Below is a small trained network, with its code and all its weights. Each question gives an input and a target symbol and asks what happens when units are switched off, that is, made to give their printed mean instead of their output.

import numpy as np


def w(rows, s, z=0):
    codes = np.array(rows[::2]) - 128.0
    scale = np.full(codes.shape[1], s)
    scale[-1] = z or s
    return codes * scale


def norm(h):
    return h / np.sqrt((h * h).mean(-1, keepdims=True) + 1e-5)


def f(y):
    return y / 2 * (1 + np.tanh(0.7978845608 * (y + 0.044715 * y**3)))


def softmax(a):
    e = np.exp(a - a.max(-1, keepdims=True))
    return e / e.sum(-1, keepdims=True)


def log_softmax(a):
    a = a - a.max(-1, keepdims=True)
    return a - np.log(np.exp(a).sum(-1, keepdims=True))


def net(x, mask):
    ids = ['αβγδεζηθμξπτφψω'.index(c) for c in x.split()]
    T = len(ids)
    res = E[ids] + P[:T]
    r = norm(res)
    for j in range(2):
        rows = slice(2 * j, 2 * j + 2)
        q, k, v = (r @ M[0][rows].T for M in (Q, K, V))
        z = softmax(np.where(np.tri(T) > 0, q @ k.T / 2**0.5, -1e9)) @ v
        o = O[0][rows]
        res = res + np.where(mask[j], z, o[:, -1]) @ o[:, :-1]
    y = f(norm(res) @ A[0][:, :-1].T + A[0][:, -1])
    res = res + np.where(mask[2:18], y, B[0][:, -1]) @ B[0][:, :-1]
    return log_softmax(norm(res)[-1] @ U[:, :-1].T + U[:, -1])


Q, K, V, O, A, B = {}, {}, {}, {}, {}, {}
E = w([
[154,126,106,105,105,119,212,157,244],'α',
[81,112,98,87,9,231,103,104,219],'β',
[140,119,53,122,57,28,139,101,134],'γ',
[81,156,41,157,79,125,191,87,184],'δ',
[109,122,8,211,32,59,118,129,151],'ε',
[180,52,87,145,124,115,96,169,55],'ζ',
[141,90,111,164,206,208,117,164,16],'η',
[156,73,135,98,91,135,231,125,129],'θ',
[128,183,89,220,159,133,170,152,141],'μ',
[156,108,116,86,112,99,191,134,170],'ξ',
[166,101,102,42,154,108,115,119,87],'π',
[121,99,103,50,125,192,193,120,175],'τ',
[46,112,61,106,72,98,94,125,158],'φ',
[167,148,85,168,141,53,128,188,162],'ψ',
[67,126,84,150,113,137,165,73,103],'ω',
],0.016)
P = w([
[192,92,176,173,160,134,140,80,179],'0',
[124,180,131,69,102,167,126,167,60],'1',
[159,39,87,115,117,123,140,127,132],'2',
[124,187,125,71,107,167,120,179,65],'3',
[147,67,7,106,158,122,121,119,122],'4',
[113,193,116,75,91,163,119,183,74],'5',
[77,96,30,112,174,133,124,143,140],'6',
[108,190,117,76,91,163,122,182,82],'7',
[30,88,38,106,142,124,122,148,130],'8',
],0.02)
Q[0] = w([
[154,218,123,117,55,163,211,240,85],'h1',
[150,216,144,100,134,13,75,180,130],'h1',
[128,93,103,171,206,47,253,120,84],'h2',
[204,198,119,116,19,192,175,195,74],'h2',
],0.027)
K[0] = w([
[167,131,239,186,172,166,162,83,155],'h1',
[168,160,202,128,193,2,133,189,126],'h1',
[87,75,46,106,214,58,199,165,102],'h2',
[210,182,169,169,171,125,124,25,159],'h2',
],0.027)
V[0] = w([
[202,160,67,133,113,116,100,221,116],'h1',
[54,117,111,183,58,161,59,172,221],'h1',
[181,113,124,98,211,5,152,131,91],'h2',
[122,209,214,215,43,75,136,89,99],'h2',
],0.025)
O[0] = w([
[78,74,99,33,104,87,180,129,101,98],'h1',
[153,59,5,170,88,178,139,100,107,252],'h1',
[226,117,85,206,63,177,181,149,165,72],'h2',
[156,243,93,86,251,9,175,96,151,40],'h2',
],0.012,0.028)
A[0] = w([
[108,119,137,178,111,97,129,133,142,212],'n1',
[89,136,128,95,148,133,113,171,107,137],'n2',
[105,120,152,117,109,112,152,171,112,127],'n3',
[119,59,156,150,140,116,172,123,153,224],'n4',
[141,151,157,120,143,112,158,110,155,58],'n5',
[134,135,151,141,105,151,107,146,127,115],'n6',
[116,98,188,138,123,100,94,115,145,126],'n7',
[95,178,172,106,126,105,135,131,112,11],'n8',
[149,94,105,147,148,121,123,85,180,136],'n9',
[74,109,120,112,123,116,148,137,109,188],'n10',
[134,109,135,119,104,111,176,146,138,3],'n11',
[193,5,152,239,196,133,146,26,188,106],'n12',
[150,141,172,151,128,116,132,107,128,89],'n13',
[120,155,143,114,167,104,105,123,149,81],'n14',
[141,153,111,118,147,112,112,106,131,46],'n15',
[117,116,93,158,146,120,127,114,121,151],'n16',
],0.033,0.0038)
B[0] = w([
[112,109,133,116,139,164,130,129,126,150],'n1',
[95,100,106,132,83,138,139,134,142,171],'n2',
[133,123,157,105,110,127,127,90,169,142],'n3',
[118,92,85,141,125,128,76,114,142,173],'n4',
[92,97,113,166,110,118,117,157,117,134],'n5',
[119,116,110,120,171,85,125,125,112,182],'n6',
[129,142,140,173,130,140,186,135,109,143],'n7',
[150,135,132,113,102,72,117,148,113,131],'n8',
[150,118,158,145,149,118,127,148,109,175],'n9',
[95,154,116,126,95,174,92,146,149,199],'n10',
[142,154,138,120,147,147,116,126,78,149],'n11',
[248,3,111,198,112,93,117,106,101,253],'n12',
[132,127,116,104,115,161,109,139,168,138],'n13',
[146,129,146,131,122,160,109,77,89,134],'n14',
[97,126,121,132,137,129,170,115,162,139],'n15',
[133,96,152,105,116,131,140,137,139,210],'n16',
],0.05,0.019)
U = w([
[155,138,80,95,218,135,70,201,191,138],'α',
[83,160,70,157,70,39,151,60,80,5],'β',
[152,90,159,1,189,154,91,109,105,41],'γ',
[79,94,67,92,51,188,84,137,137,182],'δ',
[170,138,199,121,131,210,129,177,204,68],'ε',
[142,166,138,118,101,56,40,207,111,110],'ζ',
[131,181,62,218,105,140,163,194,192,15],'η',
[67,115,165,175,189,140,139,166,69,107],'θ',
[101,128,24,103,210,74,90,128,76,52],'μ',
[134,107,52,67,153,128,227,131,182,92],'ξ',
[210,46,95,179,106,122,100,109,154,158],'π',
[172,186,98,87,97,179,164,172,46,162],'τ',
[124,135,177,90,53,61,168,147,144,219],'φ',
[119,142,131,148,133,179,176,5,163,85],'ψ',
[144,207,114,177,134,124,47,74,171,229],'ω',
],0.0089,0.002)

Each question gives the input, a string of symbols that net reads in full, and the target symbol t.
The units are the heads (2 rows each of Q, K, V and O) and the neurons (one row each of A and B). Each row of codes is followed by its name. A weight is (code - 128) times the scale printed after its matrix; where a second scale follows, it is the last column's (O, A, B and U).
mask holds one flag per unit, heads first, then neurons. A switched-off unit (its flag False) gives its mean, the last column of its rows in O or B, instead of its output. The means were averaged over made-up inputs and are rounded, as every weight is.
A unit's drop is (log p(t) with every unit on - log p(t) with that unit switched off) / (log p(t) with every unit on - log p(t) with every unit switched off).
The circuit of an input: a set's keep is (log p(t) with only the set's units on - log p(t) with every unit switched off) / (log p(t) with every unit on - log p(t) with every unit switched off). Starting from the 12 units with the biggest drops (on a tie, the unit counted first), units are removed one at a time, each time the one whose removal leaves the highest keep (on an exact tie, the one counted first), for as long as the keep stays at least 0.8.
units of the circuit, in order: the units of the circuit, biggest drop first
most important unit: the unit with the biggest drop
k most important neurons: the k neurons with the biggest drops, biggest first
which heads matter: for each layer, one digit per head in row order, 1 if its drop is at least 0.15 and else 0, layers parted by /
input η γ β φ φ β, target φ: units of the circuit, in order : (h1; n12; n8; n7)
input ψ δ φ ε, target τ: units of the circuit, in order : (h2; h1; n12; n11)
input ε β φ β φ β β η, target ξ: which heads matter : 01
input θ γ δ τ φ φ, target ζ: units of the circuit, in order : (h1; n8; n12)
input ζ α τ γ β δ, target γ: which heads matter : 11
input τ ε β ψ, target θ: which heads matter : 10
input β β φ τ, target δ: most important unit : h2
input β β β τ ε π, target δ: which heads matter : 01
input γ φ β ζ β α, target η: which heads matter : 11
input μ ε ξ ψ ζ μ θ β, target β: which heads matter : 11
input ω π τ γ ψ τ τ φ, target ω: which heads matter : 11
input β β β β τ ψ ξ ζ, target δ: which heads matter : 01
input ζ α α γ, target γ: 3 most important neurons : (n12; n3; n11)
input τ τ β α β β τ δ, target θ: most important unit : h1
input τ φ η β φ β φ β, target θ: which heads matter : 10
input τ β η β ξ γ, target θ: units of the circuit, in order : (h1; n12; n6; n7)
input α ψ β τ, target μ: 2 most important neurons : (n12; n6)
input ψ β τ β β ε τ η, target τ: 2 most important neurons : (n12; n11)
input γ τ ζ π, target η: 2 most important neurons : (n12; n5)
input β φ τ ψ, target δ: units of the circuit, in order : (n12)
